Below are the code and all the weights of a small trained network. Each question names an input and a class and asks about switching units off, where a switched-off unit gives its printed mean instead of its output.

import numpy as np


def w(rows, s, z=0):
    codes = np.array(rows[::2]) - 128.0
    scale = np.full(codes.shape[1], s)
    scale[-1] = z or s
    return codes * scale


def norm(h):
    return h / np.sqrt((h * h).mean(-1, keepdims=True) + 1e-5)


def f(y):
    return y / 2 * (1 + np.tanh(0.7978845608 * (y + 0.044715 * y**3)))


def log_softmax(a):
    a = a - a.max(-1, keepdims=True)
    return a - np.log(np.exp(a).sum(-1, keepdims=True))


def net(x, mask):
    res = np.array(x, float).reshape(1, 3) / 4 @ E
    u = 0
    for l in range(2):
        y = f(norm(res) @ A[l][:, :-1].T + A[l][:, -1])
        res = res + np.where(mask[u : u + 13], y, B[l][:, -1]) @ B[l][:, :-1]
        u += 13
    return log_softmax(norm(res)[-1] @ U[:, :-1].T + U[:, -1])


A, B = {}, {}
E = w([
[60,127,137,254,199,95,73,233,96,75,166],'x0',
[77,168,100,141,98,77,143,85,78,99,180],'x1',
[147,103,31,45,208,127,18,141,63,232,194],'x2',
],0.011)
A[0] = w([
[145,134,152,83,114,126,144,75,169,177,111,117],'0.n1',
[63,163,100,184,125,58,122,59,96,98,181,59],'0.n2',
[182,138,133,169,195,140,89,182,239,146,78,54],'0.n3',
[125,135,117,174,142,121,97,207,125,102,132,60],'0.n4',
[84,81,135,145,131,121,176,222,53,119,147,78],'0.n5',
[187,58,156,138,137,182,147,255,124,145,89,35],'0.n6',
[142,105,108,152,188,123,88,186,30,174,157,95],'0.n7',
[191,75,101,115,169,93,115,234,252,110,80,28],'0.n8',
[48,125,67,163,145,130,163,26,52,54,184,2],'0.n9',
[48,191,149,166,183,123,87,243,177,145,150,19],'0.n10',
[133,153,99,124,133,171,158,154,99,114,122,29],'0.n11',
[107,116,164,221,125,115,160,152,143,68,96,89],'0.n12',
[127,123,118,100,135,122,120,158,97,153,143,87],'0.n13',
],0.0076,0.0074)
B[0] = w([
[157,119,68,156,106,164,98,132,110,78,94,204],'0.n1',
[127,132,201,92,74,175,107,174,75,166,90,196],'0.n2',
[107,121,190,104,90,134,126,164,85,161,122,175],'0.n3',
[168,62,112,133,131,105,165,120,98,96,145,175],'0.n4',
[166,76,91,155,127,94,160,84,79,113,97,172],'0.n5',
[114,143,187,108,102,160,101,151,92,154,93,170],'0.n6',
[114,152,100,113,141,124,112,112,209,111,133,252],'0.n7',
[130,162,155,124,98,185,119,160,110,162,107,166],'0.n8',
[118,128,183,96,94,144,144,170,84,153,158,166],'0.n9',
[162,54,108,114,111,121,127,142,107,65,148,204],'0.n10',
[102,74,223,199,221,65,196,39,93,250,126,99],'0.n11',
[117,156,79,98,167,121,103,111,216,130,157,255],'0.n12',
[99,148,144,118,139,143,141,128,168,137,141,142],'0.n13',
],0.02,0.0058)
A[1] = w([
[76,100,151,252,182,102,93,235,73,80,153,48],'1.n1',
[117,132,127,121,96,149,115,160,117,91,144,183],'1.n2',
[91,141,189,203,121,120,182,120,172,97,94,104],'1.n3',
[139,96,139,55,119,112,144,107,190,118,141,165],'1.n4',
[101,127,179,177,122,112,159,177,153,66,131,86],'1.n5',
[106,101,99,133,210,107,64,174,73,191,182,89],'1.n6',
[171,79,111,134,122,102,152,111,103,100,126,104],'1.n7',
[162,109,172,145,171,153,140,161,130,179,98,102],'1.n8',
[68,221,72,242,148,151,78,183,92,93,124,139],'1.n9',
[48,181,132,144,87,73,130,80,42,128,179,2],'1.n10',
[111,86,127,162,134,123,113,150,98,90,119,89],'1.n11',
[125,122,184,89,92,144,137,155,75,161,133,110],'1.n12',
[173,114,134,108,113,126,190,36,105,165,100,52],'1.n13',
],0.025,0.006)
B[1] = w([
[178,17,69,108,58,166,131,94,64,90,74,225],'1.n1',
[101,127,164,107,144,88,141,136,90,156,155,239],'1.n2',
[128,193,55,93,183,156,37,136,175,178,167,199],'1.n3',
[102,140,170,165,145,59,175,117,112,132,159,251],'1.n4',
[137,179,89,133,121,150,82,153,207,77,103,207],'1.n5',
[136,200,76,133,133,157,73,144,223,91,114,213],'1.n6',
[136,97,151,126,133,84,173,105,110,148,134,196],'1.n7',
[107,177,181,128,99,169,127,161,74,131,122,159],'1.n8',
[117,128,168,138,162,55,180,110,123,152,171,179],'1.n9',
[157,145,157,122,106,252,70,196,134,137,48,163],'1.n10',
[128,123,138,142,126,123,163,106,85,150,116,180],'1.n11',
[136,173,208,119,142,141,154,154,84,183,117,213],'1.n12',
[142,37,103,142,102,141,119,150,90,74,98,179],'1.n13',
],0.019,0.015)
U = w([
[187,8,61,118,84,108,157,98,77,53,106,164],'0',
[121,216,56,116,174,106,72,132,249,100,180,166],'1',
[153,169,188,79,78,252,82,209,82,148,69,161],'2',
[100,143,228,139,161,57,223,110,93,176,187,222],'3',
[98,92,151,172,143,212,142,57,152,157,153,13],'4',
[75,86,153,189,136,236,161,31,170,164,152,1],'5',
[90,91,151,212,129,194,137,83,163,162,145,13],'6',
[70,71,141,195,132,225,177,90,182,171,157,8],'7',
],0.012,0.0056)

Each question gives the input, the list of numbers given to net, and the class t.
The units are the neurons (one row each of A and B). Each row of codes is followed by its name. A weight is (code - 128) times the scale printed after its matrix; where a second scale follows, it is the last column's (A, B and U).
mask holds one flag per neuron, layer by layer. A switched-off neuron (its flag False) gives its mean, the last column of its row in B, instead of its output. The means were averaged over made-up inputs and are rounded, as every weight is.
A unit's drop is (log p(t) with every unit on - log p(t) with that unit switched off) / (log p(t) with every unit on - log p(t) with every unit switched off).
most important unit: the unit with the biggest drop
top k neurons: the k neurons with the biggest drops, biggest first
top k neurons in layer l: the k neurons of layer l with the biggest drops, biggest first
drop when u is switched off: that unit's drop, to one decimal
input [7,5,-8], class 1: most important unit -> 1.n3
input [-6,0,7], class 1: top 3 neurons -> 1.n1, 0.n5, 0.n4
input [4,-4,1], class 0: top 3 neurons in layer 0 -> 0.n10, 0.n4, 0.n2
input [-7,6,-7], class 0: top 3 neurons in layer 0 -> 0.n7, 0.n1, 0.n13
input [3,-5,5], class 1: top 2 neurons -> 0.n7, 1.n6
input [-7,-7,0], class 0: top 2 neurons -> 0.n2, 0.n1
input [7,-7,3], class 0: top 4 neurons -> 1.n1, 0.n10, 0.n2, 0.n4
input [3,8,-6], class 2: top 4 neurons -> 0.n2, 0.n9, 1.n10, 0.n7
input [6,1,-7], class 1: top 3 neurons -> 0.n12, 1.n3, 1.n5
input [7,-4,7], class 0: top 3 neurons -> 1.n1, 0.n12, 0.n10
input [-4,-2,4], class 0: top 2 neurons -> 0.n12, 1.n12
input [-3,4,-4], class 1: top 3 neurons -> 0.n10, 0.n5, 1.n3
input [1,-3,-2], class 3: top 2 neurons in layer 0 -> 0.n12, 0.n2
input [-4,4,4], class 0: most important unit -> 0.n12
input [2,2,-3], class 3: top 2 neurons -> 0.n12, 1.n4
input [-5,-2,-7], class 1: drop when 1.n3 is switched off -> 0.2
input [-1,-2,-1], class 3: drop when 0.n1 is switched off -> 0.1
input [-1,6,7], class 1: drop when 0.n7 is switched off -> 0.3
